Where the symbols take the nodes:
s611 π s581
s611 ζ s910
s623 π s625
s623 ζ s372
s165 π s923
s165 ζ s942
s561 π s923
s561 ζ s23
s269 π s53
s269 ζ s275
s600 π s64
s600 ζ s360
s64 π s411
s64 ζ s880
s955 π s611
s955 ζ s294
s823 π s132
s823 ζ s165
s728 π s999
s728 ζ s360
s451 π s877
s451 ζ s411
s877 π s876
s877 ζ s451
s710 π s718
s710 ζ s980
s32 π s880
s32 ζ s785
s372 π s611
s372 ζ s165
s942 π s975
s942 ζ s955
s53 π s519
s53 ζ s411
s704 π s140
s704 ζ s923
s952 π s942
s952 ζ s625
s890 π s910
s890 ζ s581
s923 π s296
s923 ζ s230
s294 π s416
s294 ζ s827
s603 π s411
s603 ζ s451
s751 π s728
s751 ζ s710
s71 π s710
s71 ζ s64
s416 π s999
s416 ζ s512
s23 π s230
s23 ζ s877
s31 π s955
s31 ζ s416
s519 π s303
s519 ζ s269
s980 π s360
s980 ζ s876
s436 π s269
s436 ζ s827
s785 π s980
s785 ζ s877
s360 π s411
s360 ζ s554
s303 π s468
s303 ζ s53
s827 π s275
s827 ζ s885
s536 π s890
s536 ζ s566
s566 π s581
s566 ζ s999
s554 π s64
s554 ζ s32
s275 π s436
s275 ζ s436
s765 π s512
s765 ζ s303
s132 π s23
s132 ζ s923
s975 π s165
s975 ζ s952
s140 π s970
s140 ζ s296
s230 π s704
s230 ζ s132
s910 π s512
s910 ζ s536
s183 π s704
s183 ζ s625
s625 π s102
s625 ζ s611
s512 π s294
s512 ζ s468
s468 π s765
s468 ζ s519
s885 π s96
s885 ζ s751
s296 π s704
s296 ζ s561
s718 π s751
s718 ζ s71
s880 π s554
s880 ζ s980
s581 π s102
s581 ζ s31
s411 π s710
s411 ζ s603
s999 π s31
s999 ζ s512
s96 π s827
s96 ζ s728
s876 π s785
s876 ζ s970
s285 π s603
s285 ζ s275
s970 π s942
s970 ζ s704
s270 π s165
s270 ζ s975
s102 π s183
s102 ζ s623

The rows follow the links: the fewer symbols apart two nodes are, the more alike their rows tend to be.

Each row is also shifted at random along 4 hidden directions that mean nothing.

Some nodes, each with a row of numbers:
s876
83	131	25	-108	-96	-96	157	-57	-61	-121	360	-404	-354	-31	474	140	-45	-85	-246	-20	34	-34	-159	-227	-162	79	126	-21	318	-156	-464	137	119	-147	237	-477	-173	-152	79	-59	64	200	92	17	-21	149
s765
1451	-33	131	-535	8	-336	-252	349	176	113	-10	135	71	-97	0	-431	297	-180	305	375	-95	-117	432	-229	396	238	277	-203	347	-355	-389	35	-128	294	-6	-196	309	-78	-27	-663	-100	158	-147	-3	-257	-421
s285
-99	133	-160	469	208	37	-25	-92	-111	-155	169	157	-122	-48	-364	-54	-126	37	-329	-389	220	239	-127	236	96	-275	-53	-243	-111	-108	-34	254	179	-123	-384	85	90	239	157	237	-35	-329	277	175	544	322
s183
-265	-41	-88	42	-240	178	301	-307	86	274	-44	-144	267	306	259	251	105	-195	-83	130	-49	-38	78	281	-149	-344	171	63	165	6	316	36	-249	71	213	-48	108	-155	15	323	129	104	123	-89	-160	224
s372
98	88	55	161	-497	133	-128	37	124	353	-269	-315	-25	381	494	-353	-84	77	297	31	-250	-386	210	-33	-85	-276	-42	92	104	78	397	57	-129	-78	325	13	365	-74	307	0	373	179	132	-139	-189	-39
s230
-169	224	10	377	-125	295	96	160	-147	140	-274	-400	157	402	-229	104	103	-458	-255	-84	-125	-48	120	-318	-118	158	-67	519	-322	-228	182	-62	-92	-70	142	351	-218	423	-181	22	59	-405	-319	-260	-382	-191
s718
959	-201	-66	179	150	79	-15	133	98	166	-224	50	326	-80	-239	-41	-33	151	116	201	372	96	-254	177	10	-61	-129	-26	-232	73	26	115	56	284	-563	151	-356	114	-310	140	-34	34	-214	453	-56	-216
s165
-904	176	-29	243	80	338	-155	36	-121	100	-50	-95	97	457	-22	-230	-146	153	32	-159	52	-178	-50	-130	-146	108	-262	247	-516	33	506	97	52	122	-113	126	-22	496	31	-14	190	-125	-128	-141	65	-21
s31
-155	1	-390	-197	405	-61	77	-130	275	89	184	413	439	-59	-206	64	75	53	36	-114	-209	364	-65	3	-6	184	-266	88	-105	-127	-107	-275	-486	98	-212	-363	-30	-63	-177	-15	36	247	295	160	85	-291
s581
-150	-86	238	-526	-11	55	250	-189	155	134	99	568	534	46	-126	262	119	130	262	-298	-222	136	-118	573	125	-172	-159	-145	345	349	-86	-507	-316	42	145	-127	269	-598	-72	-411	272	281	353	-107	51	-131
s975
-102	276	42	108	501	320	-412	55	-172	302	275	31	-252	373	121	-425	-363	317	1	-351	-28	71	-187	8	-173	221	-140	122	-529	-118	449	578	-3	120	-300	-168	251	368	89	248	25	90	-255	167	198	116
s512
691	15	-295	-278	443	-206	-113	135	319	189	114	350	287	-115	-325	-242	123	-95	-1	68	-139	371	154	-185	237	339	-36	77	-200	-422	-161	10	-442	275	-341	-233	106	237	-247	-237	-233	96	42	205	-100	-438
s554
-181	-215	242	-464	-5	-128	104	-136	64	-239	20	-14	-419	-268	215	245	-184	182	-123	-26	140	29	-242	9	-26	97	130	34	-67	364	-50	7	321	-281	157	14	80	-109	-118	-82	-345	42	-30	-231	-55	229
s536
-6	26	289	-98	-40	72	-41	128	104	169	-130	262	-195	-160	-77	-158	-224	-16	225	-466	-455	41	-145	158	188	51	-149	223	132	109	-44	-161	-224	-240	138	167	341	-292	69	-177	10	-23	12	-50	-34	-216
s140
-218	158	75	-108	16	78	163	-94	-234	70	157	-198	214	297	107	427	313	-343	-184	129	-92	15	139	-22	-263	138	170	50	164	-75	-21	-12	-91	2	373	-108	-190	-176	-123	138	74	29	-266	-240	-303	168
s411
364	-56	433	-161	-143	-56	145	45	-156	-177	213	94	-44	-133	55	7	-8	117	179	-93	379	-144	-275	393	240	-288	58	-503	503	163	-574	-17	385	122	-197	-126	-97	-388	147	-428	174	63	151	271	321	87
s923
-331	317	279	67	388	400	-19	11	-351	240	210	43	-120	345	-185	229	-37	-270	-180	-318	-196	162	-109	140	-150	257	136	237	-166	-101	181	307	-76	2	110	162	-53	16	-161	278	-93	-146	-569	-57	-142	189
s269
372	-58	221	-423	187	-311	-157	-134	-165	-347	256	556	183	-154	-298	105	306	150	65	13	150	89	244	388	243	-143	263	-698	258	167	-156	-120	282	91	-22	-10	324	-244	125	-305	-141	-107	113	-209	363	339
s519
324	-45	40	-177	145	-176	-134	85	45	3	79	267	-81	-105	-242	-301	61	-159	12	170	18	37	297	47	378	-16	408	-179	14	-295	-90	329	-19	265	-229	71	351	164	-10	-230	-369	-163	-77	36	37	42
s360
799	-245	-111	-250	-157	-195	185	100	330	-264	-377	-247	1	-265	18	50	-36	144	-201	171	441	44	-258	-302	64	92	-103	187	-397	196	-102	-190	326	-135	-204	109	-172	415	-347	-370	-235	-98	121	-132	-156	-186
s910
571	18	158	-169	-158	-8	-12	222	310	208	-307	173	162	16	-185	-266	-18	-62	271	-283	-360	11	37	-59	286	45	-258	252	14	24	-50	-374	-281	-178	151	173	336	-83	-58	-504	132	10	163	-163	-181	-480
s294
1118	75	-359	-366	569	-280	-221	31	177	-47	216	422	449	-83	-230	-58	331	158	28	114	-51	412	170	-109	1	333	-220	-240	-115	-166	-249	-259	-305	167	-196	-460	-10	67	-216	-200	44	255	176	131	120	-320
s942
-230	197	-6	-121	259	173	-245	-20	-81	164	213	-15	158	466	224	-236	-15	311	70	-82	54	-52	19	-49	-230	144	-205	-77	-309	-24	270	102	-18	214	-105	-316	68	237	33	-72	272	223	-13	-47	124	-8

From each start, follow one symbol. Which node do you reach?
Answer with the node's name.
start -103	248	295	-19	-40	250	68	197	-253	4	-119	-74	429	416	-261	177	293	-198	-9	-115	17	-117	59	-34	-73	184	-158	140	-137	47	-13	-297	55	12	171	248	-155	128	-238	-441	291	-236	-317	-355	-191	-182
π
s23
start -327	-67	-158	-176	-221	114	320	-204	392	231	-177	250	870	321	-169	75	154	54	135	-148	-21	48	-7	268	66	-294	-303	134	-133	161	292	-450	-382	121	-74	-42	208	11	-157	-341	302	122	514	-214	-39	-179
π
s581
start -911	-424	173	40	-1	91	260	-169	-115	-137	-36	207	121	-290	-93	297	-132	297	224	175	399	-74	-386	512	-19	-201	17	-143	104	420	25	-46	260	249	-323	218	-421	-346	-125	233	-100	107	-88	360	83	219
ζ
s64
start 15	22	-290	-282	331	-220	-70	-30	125	-19	207	333	230	-224	-87	26	154	40	80	109	-203	239	57	-100	15	280	-115	-49	90	-157	-246	-264	-366	130	-70	-407	-37	-164	-82	-47	-10	309	119	187	73	-294
ζ
s512
start 312	-20	-158	-94	-239	146	257	-232	277	292	-129	-11	610	464	137	90	181	-23	8	129	91	6	78	256	-75	-367	-29	-38	-45	26	344	-67	-220	186	7	-105	183	39	-64	-6	272	183	307	-123	-113	81
π
s102
start -330	169	173	-131	116	210	200	-87	-261	88	122	-9	357	323	-162	500	286	-297	-165	-18	-48	76	66	139	-172	136	133	80	13	-16	15	-107	-63	68	255	54	-238	-119	-226	56	46	-32	-324	-260	-282	142
ζ
s561
start -480	27	-528	571	-17	-127	-61	-117	1	-365	-224	-9	-26	-133	-419	-4	-39	-24	-374	-24	156	169	228	-169	34	-206	-105	5	-404	-93	350	-31	129	-255	-178	322	49	593	135	402	-182	-535	329	-151	370	151
ζ
s436
start -100	-46	49	-17	301	-90	-203	82	5	211	239	179	-533	-210	-62	-394	-239	-242	-18	69	-182	85	128	55	318	93	553	26	80	-440	4	686	-161	229	-256	28	361	26	146	225	-575	-86	-301	281	-5	145
ζ
s53
start -1007	-243	-237	-63	-211	-239	151	-36	187	-190	-98	119	248	-144	-234	-130	194	-223	79	475	80	-212	364	-188	333	-34	211	44	87	-257	-54	-204	-130	322	-112	112	-14	228	42	-359	-249	-149	170	-59	-104	-168
ζ
s519
start -363	124	-337	227	213	329	-111	-106	138	332	42	-116	280	548	70	-281	-170	205	-121	-133	167	56	-71	-48	-229	-15	-222	216	-658	-140	614	332	-146	201	-395	-120	155	636	-48	208	127	-15	82	48	136	35
π
s942
start -492	-54	-219	58	383	-119	-150	-22	100	94	216	324	-272	-390	-41	-77	-193	35	112	-61	-433	249	-46	-52	-23	272	-96	132	138	-164	-139	70	-481	0	-44	-224	-35	-290	85	391	-192	232	-7	398	55	-156
π
s31
start -173	276	484	-179	-50	158	117	135	-457	-54	237	-54	136	268	-21	370	266	-234	100	-166	-100	-175	-18	112	-77	119	81	-134	405	62	-400	-213	100	-29	420	5	-210	-417	-12	-359	331	-19	-311	-236	-133	30
ζ
s877
start 713	273	299	33	-191	164	-281	428	-134	50	-339	-284	239	487	-3	-305	200	16	207	-24	-38	-345	223	-370	-36	239	-284	152	-221	34	89	-273	159	-18	222	233	-4	359	-61	-668	425	-161	-273	-394	-285	-471
π
s132
start 1279	-41	458	-989	198	-257	4	0	1	-118	253	120	-226	-158	336	253	93	241	-34	-73	179	162	-237	100	32	272	163	-313	166	351	-418	-54	339	-189	221	-347	245	-330	-221	-559	-168	327	-61	-338	-87	123
ζ
s785
start 564	-46	-278	39	84	-373	-205	-57	-68	-373	-53	217	276	-242	-186	148	337	245	-12	240	83	110	312	-38	-102	-18	-117	-441	57	184	3	-406	187	-65	19	-53	-126	-36	50	101	109	-26	217	-83	234	54
π
s275
start -199	205	-286	473	75	176	283	29	71	90	211	-421	-172	133	-38	-70	-206	-279	-526	-317	188	232	-357	-197	-35	-37	-104	270	-215	-489	-272	385	-68	-74	-331	-271	-228	466	-88	88	20	-236	206	299	168	53
π
s876
start -323	-294	-46	103	-105	34	175	3	217	-149	-347	-248	-409	-258	22	41	-384	67	-243	27	300	11	-334	-140	34	-10	18	403	-447	182	234	141	264	-176	-205	343	-132	436	-188	135	-470	-265	-43	0	-125	94
ζ
s880
start -24	91	-59	798	-824	-106	-37	337	-16	-147	-268	-682	-615	-130	349	-474	-203	-213	132	12	-62	-575	110	-442	149	-360	-18	56	397	-224	-375	93	273	-307	220	125	-100	-25	557	-48	357	-196	226	160	104	-170
ζ
s451
